Here is a tiny trained network, its code and every weight. The questions are about switching its units off for an input and a target symbol, where a switched-off unit gives its printed mean instead of its output.

import numpy as np


def w(rows, s, z=0):
    codes = np.array(rows[::2]) - 128.0
    scale = np.full(codes.shape[1], s)
    scale[-1] = z or s
    return codes * scale


def f(y):
    return np.maximum(y, 0)


def softmax(a):
    e = np.exp(a - a.max(-1, keepdims=True))
    return e / e.sum(-1, keepdims=True)


def log_softmax(a):
    a = a - a.max(-1, keepdims=True)
    return a - np.log(np.exp(a).sum(-1, keepdims=True))


def net(x, mask):
    ids = ['γεζηθξτψ'.index(c) for c in x.split()]
    T = len(ids)
    res = E[ids] + P[:T]
    u = 0
    for l in range(2):
        r = res
        for j in range(2):
            rows = slice(2 * j, 2 * j + 2)
            q, k, v = (r @ M[l][rows].T for M in (Q, K, V))
            z = softmax(np.where(np.tri(T) > 0, q @ k.T / 2**0.5, -1e9)) @ v
            o = O[l][rows]
            res = res + np.where(mask[u + j], z, o[:, -1]) @ o[:, :-1]
        u += 2
        y = f(res @ A[l][:, :-1].T + A[l][:, -1])
        res = res + np.where(mask[u : u + 8], y, B[l][:, -1]) @ B[l][:, :-1]
        u += 8
    return log_softmax(res[-1] @ U[:, :-1].T + U[:, -1])


Q, K, V, O, A, B = {}, {}, {}, {}, {}, {}
E = w([
[9,166,158],'γ',
[128,170,40],'ε',
[156,147,140],'ζ',
[163,130,52],'η',
[93,164,86],'θ',
[82,141,239],'ξ',
[33,80,89],'τ',
[105,18,125],'ψ',
],0.015)
P = w([
[131,112,102],'0',
[82,201,6],'1',
[76,213,5],'2',
[79,198,31],'3',
[89,203,42],'4',
[77,198,31],'5',
[97,226,26],'6',
],0.0026)
Q[0] = w([
[39,146,189],'L0H0',
[251,212,157],'L0H0',
[44,39,255],'L0H1',
[102,195,112],'L0H1',
],0.0093)
K[0] = w([
[87,81,203],'L0H0',
[136,254,179],'L0H0',
[152,236,109],'L0H1',
[94,118,110],'L0H1',
],0.0093)
V[0] = w([
[42,85,40],'L0H0',
[3,216,135],'L0H0',
[108,192,126],'L0H1',
[51,208,147],'L0H1',
],0.0077)
O[0] = w([
[35,184,45,254],'L0H0',
[1,169,39,224],'L0H0',
[149,236,40,152],'L0H1',
[191,248,20,194],'L0H1',
],0.0059,0.0037)
A[0] = w([
[145,109,80,120],'L0N0',
[157,184,68,225],'L0N1',
[172,76,251,254],'L0N2',
[164,150,162,32],'L0N3',
[64,112,146,143],'L0N4',
[199,134,179,31],'L0N5',
[126,221,170,241],'L0N6',
[99,74,64,127],'L0N7',
],0.013,0.0036)
B[0] = w([
[203,154,115,161],'L0N0',
[100,2,116,244],'L0N1',
[51,66,110,151],'L0N2',
[104,153,77,129],'L0N3',
[171,232,182,178],'L0N4',
[170,119,58,131],'L0N5',
[127,31,143,211],'L0N6',
[124,232,102,202],'L0N7',
],0.0066,0.011)
Q[1] = w([
[77,74,131],'L1H0',
[115,164,255],'L1H0',
[102,132,158],'L1H1',
[130,111,31],'L1H1',
],0.0082)
K[1] = w([
[22,43,220],'L1H0',
[228,254,144],'L1H0',
[132,230,57],'L1H1',
[64,86,102],'L1H1',
],0.0079)
V[1] = w([
[65,85,189],'L1H0',
[3,35,214],'L1H0',
[2,64,50],'L1H1',
[136,212,220],'L1H1',
],0.0054)
O[1] = w([
[165,121,226,152],'L1H0',
[140,186,203,192],'L1H0',
[180,125,254,254],'L1H1',
[152,247,164,60],'L1H1',
],0.006,0.0092)
A[1] = w([
[246,48,101,93],'L1N0',
[115,85,186,52],'L1N1',
[149,140,31,115],'L1N2',
[119,91,66,2],'L1N3',
[244,110,68,33],'L1N4',
[37,104,98,91],'L1N5',
[128,123,128,97],'L1N6',
[103,128,182,146],'L1N7',
],0.011,0.0043)
B[1] = w([
[224,107,218,240],'L1N0',
[184,251,53,228],'L1N1',
[197,223,75,229],'L1N2',
[210,137,40,186],'L1N3',
[163,254,206,163],'L1N4',
[87,50,87,253],'L1N5',
[249,68,100,128],'L1N6',
[73,170,130,249],'L1N7',
],0.0061,0.0045)
U = w([
[140,110,44,112],'γ',
[80,213,53,5],'ε',
[62,53,70,140],'ζ',
[15,84,118,92],'η',
[141,2,198,217],'θ',
[189,198,104,100],'ξ',
[118,221,211,85],'τ',
[113,140,116,252],'ψ',
],0.0078,0.0029)

Each question gives the input, a string of symbols that net reads in full, and the target symbol t.
The units are the heads (2 rows each of Q, K, V and O) and the neurons (one row each of A and B). Each row of codes is followed by its name. A weight is (code - 128) times the scale printed after its matrix; where a second scale follows, it is the last column's (O, A, B and U).
mask holds one flag per unit, layer by layer, with each layer's heads first. A switched-off unit (its flag False) gives its mean, the last column of its rows in O or B, instead of its output. The means were averaged over made-up inputs and are rounded, as every weight is.
A unit's drop is (log p(t) with every unit on - log p(t) with that unit switched off) / (log p(t) with every unit on - log p(t) with every unit switched off).
The circuit of an input: a set's keep is (log p(t) with only the set's units on - log p(t) with every unit switched off) / (log p(t) with every unit on - log p(t) with every unit switched off). Starting from the 12 units with the biggest drops (on a tie, the unit counted first), units are removed one at a time, each time the one whose removal leaves the highest keep (on an exact tie, the one counted first), for as long as the keep stays at least 0.8.
units of the circuit, in order: the units of the circuit, biggest drop first
unit that matters most: the unit with the biggest drop
top k neurons: the k neurons with the biggest drops, biggest first
top k neurons in layer l: the k neurons of layer l with the biggest drops, biggest first
heads that matter: for each layer, one digit per head in row order, 1 if its drop is at least 0.15 and else 0, layers parted by /
drop of u: that unit's drop, to one decimal
input ψ ψ η ψ ε, target τ: units of the circuit, in order -> (L0H1 L0N2 L1H0)
input ζ τ ζ ξ τ ξ η, target ξ: top 4 neurons -> (L1N4 L0N0 L1N2 L1N0)
input ε τ θ τ, target ε: heads that matter -> 10 / 00
input ψ ε ζ ζ ζ ε, target τ: units of the circuit, in order -> (L0H1 L1H0)
input ψ ζ ζ γ, target τ: units of the circuit, in order -> (L1H0 L0H1)
input ζ ζ ξ η, target ξ: unit that matters most -> L1N4
input ψ ζ ξ τ, target τ: units of the circuit, in order -> (L0H1 L0N2 L1H0)
input ψ ε τ η, target τ: units of the circuit, in order -> (L0H1 L0N2 L1H0)
input ψ ε ζ θ, target τ: units of the circuit, in order -> (L0H1 L1H0)
input ε ε ε, target γ: heads that matter -> 00 / 10
input θ ψ ψ η η η ζ, target θ: heads that matter -> 10 / 10
input γ τ γ τ ζ, target θ: heads that matter -> 01 / 01
input γ ε γ θ ε, target γ: top 3 neurons -> (L0N1 L0N4 L1N3)
input ψ ζ ζ, target τ: top 3 neurons in layer 1 -> (L1N1 L1N5 L1N7)
input ψ ψ ψ, target τ: top 2 neurons -> (L0N2 L1N1)
input ψ τ ζ, target τ: top neuron in layer 1 -> (L1N5)
input τ ψ τ, target ε: top 4 neurons -> (L0N7 L0N4 L0N1 L0N6)
input ψ ψ τ τ ε ξ ψ, target τ: drop of L0H0 -> 0.2
input ψ τ ξ ξ ζ θ η, target τ: drop of L0N4 -> -0.2
input ψ γ ζ ε τ, target τ: top neuron in layer 1 -> (L1N5)
input ψ γ θ, target τ: top 2 neurons in layer 0 -> (L0N2 L0N0)
input ζ ζ θ θ, target ζ: drop of L0N2 -> -0.1
